[[124 140 131 128 143 139 126 137 131 142 118 122 120 157]
 [117 131 113 134 125 126 107 135 115 136 120 124 127 137]]
=>
[[124 131 143 126 131 118 120]
 [117 113 125 107 115 120 127]]

[[128 128 134 129 131 130 128 137]
 [139 142 144 116 122 140 135 105]
 [120 144 114 118 133 141 110 141]
 [146 128 134 143 116 130 137 149]
 [123 125 133 129 132 119 128 110]]
=>
[[128 134 131 128]
 [139 144 122 135]
 [120 114 133 110]
 [146 134 116 137]
 [123 133 132 128]]

[[126 148 152 104 103]
 [127 142 145 111 111]
 [126 145 149 107 106]
 [130 107 102 154 154]]
=>
[[126 152 103]
 [127 145 111]
 [126 149 106]
 [130 102 154]]

[[143 144 122 135]
 [126 148 134 114]
 [145 138 128 142]
 [116 111 116 121]
 [112 127 140 113]
 [138 150 132 125]
 [127 142 148 125]
 [143 146 125 132]
 [140 146 118 127]
 [122 134 113 110]
 [114 125 147 121]]
=>
[[143 122]
 [126 134]
 [145 128]
 [116 116]
 [112 140]
 [138 132]
 [127 148]
 [143 125]
 [140 118]
 [122 113]
 [114 147]]

[[110 126 100 120 151 113 122 138 126 122 108 124 146]
 [134 120 100 126 129 101 137 151 146 139 140 126 136]
 [111 153 133 144 140 126 101 115 123 121 144 136 142]
 [125 130 131 105 105 141 120 122 145 116 149 144 109]
 [149 116 102 124 143 105 124 132 136 139 142 137 112]
 [140 150 111 133 118 133 121 123 120 147 156 106 123]]
=>
[[110 100 151 122 126 108 146]
 [134 100 129 137 146 140 136]
 [111 133 140 101 123 144 142]
 [125 131 105 120 145 149 109]
 [149 102 143 124 136 142 112]
 [140 111 118 121 120 156 123]]

[[146 125 141 126 120 152 104 123 131 146 127 132 136]
 [136 139 125 140 145 153 112 130 149 141 117 107 152]
 [148 104 136 148 103 152 122 143 153 115 134 151 131]]
=>
[[146 141 120 104 131 127 136]
 [136 125 145 112 149 117 152]
 [148 136 103 122 153 134 131]]
---
[[114 138]
 [143 152]
 [129 158]
 [112 143]]
=>
[[112 143]
 [129 158]
 [143 152]
 [114 138]]

[[111 111 119 150 114 146 131 148 121 109 119 146 115 108]
 [109 109 118 152 113 147 131 150 120 107 118 148 113 106]]
=>
[[109 109 118 152 113 147 131 150 120 107 118 148 113 106]
 [111 111 119 150 114 146 131 148 121 109 119 146 115 108]]

[[140 126]
 [124 104]
 [112 101]
 [113 109]
 [139 112]]
=>
[[139 112]
 [113 109]
 [112 101]
 [124 104]
 [140 126]]

[[116 150 114 129 129 131 133 132 127 139 121]
 [134 128 124 126 139 127 145 117 141 119 137]
 [120 146 111 131 121 124 128 137 115 131 126]
 [135 117 130 133 113 135 120 130 125 130 117]]
=>
[[135 117 130 133 113 135 120 130 125 130 117]
 [120 146 111 131 121 124 128 137 115 131 126]
 [134 128 124 126 139 127 145 117 141 119 137]
 [116 150 114 129 129 131 133 132 127 139 121]]

[[114 106]
 [144 130]
 [110 124]
 [128 117]
 [100 116]
 [149 135]
 [121 133]
 [132 133]
 [147 147]
 [124 131]]
=>
[[124 131]
 [147 147]
 [132 133]
 [121 133]
 [149 135]
 [100 116]
 [128 117]
 [110 124]
 [144 130]
 [114 106]]

[[129 124 132 130 129 129 130 131 132 134 114 134 130 117 129 129]
 [123 142 127 123 118 123 139 110 110 134 124 133 115 140 112 122]
 [124 141 135 127 115 123 149 123 128 151 109 150 121 122 124 121]
 [142 104 127 144 152 137 103 134 128 108 129 112 140 121 129 144]
 [112 147 121 106 109 121 140 118 120 131 140 125 116 145 123 114]
 [131 104 126 128 143 134 108 146 143 114 124 113 143 111 141 136]]
=>
[[131 104 126 128 143 134 108 146 143 114 124 113 143 111 141 136]
 [112 147 121 106 109 121 140 118 120 131 140 125 116 145 123 114]
 [142 104 127 144 152 137 103 134 128 108 129 112 140 121 129 144]
 [124 141 135 127 115 123 149 123 128 151 109 150 121 122 124 121]
 [123 142 127 123 118 123 139 110 110 134 124 133 115 140 112 122]
 [129 124 132 130 129 129 130 131 132 134 114 134 130 117 129 129]]

[[120 137 122 131 124 127]
 [116 137 123 132 126 128]
 [151 110 138 121 132 128]
 [136 127 126 127 124 127]
 [147 115 134 123 129 128]
 [149 109 140 121 134 129]
 [100 153 112 137 120 127]
 [142 115 137 123 133 129]
 [114 136 125 131 129 129]
 [126 127 130 128 131 129]
 [115 139 122 132 125 128]]
=>
[[115 139 122 132 125 128]
 [126 127 130 128 131 129]
 [114 136 125 131 129 129]
 [142 115 137 123 133 129]
 [100 153 112 137 120 127]
 [149 109 140 121 134 129]
 [147 115 134 123 129 128]
 [136 127 126 127 124 127]
 [151 110 138 121 132 128]
 [116 137 123 132 126 128]
 [120 137 122 131 124 127]]
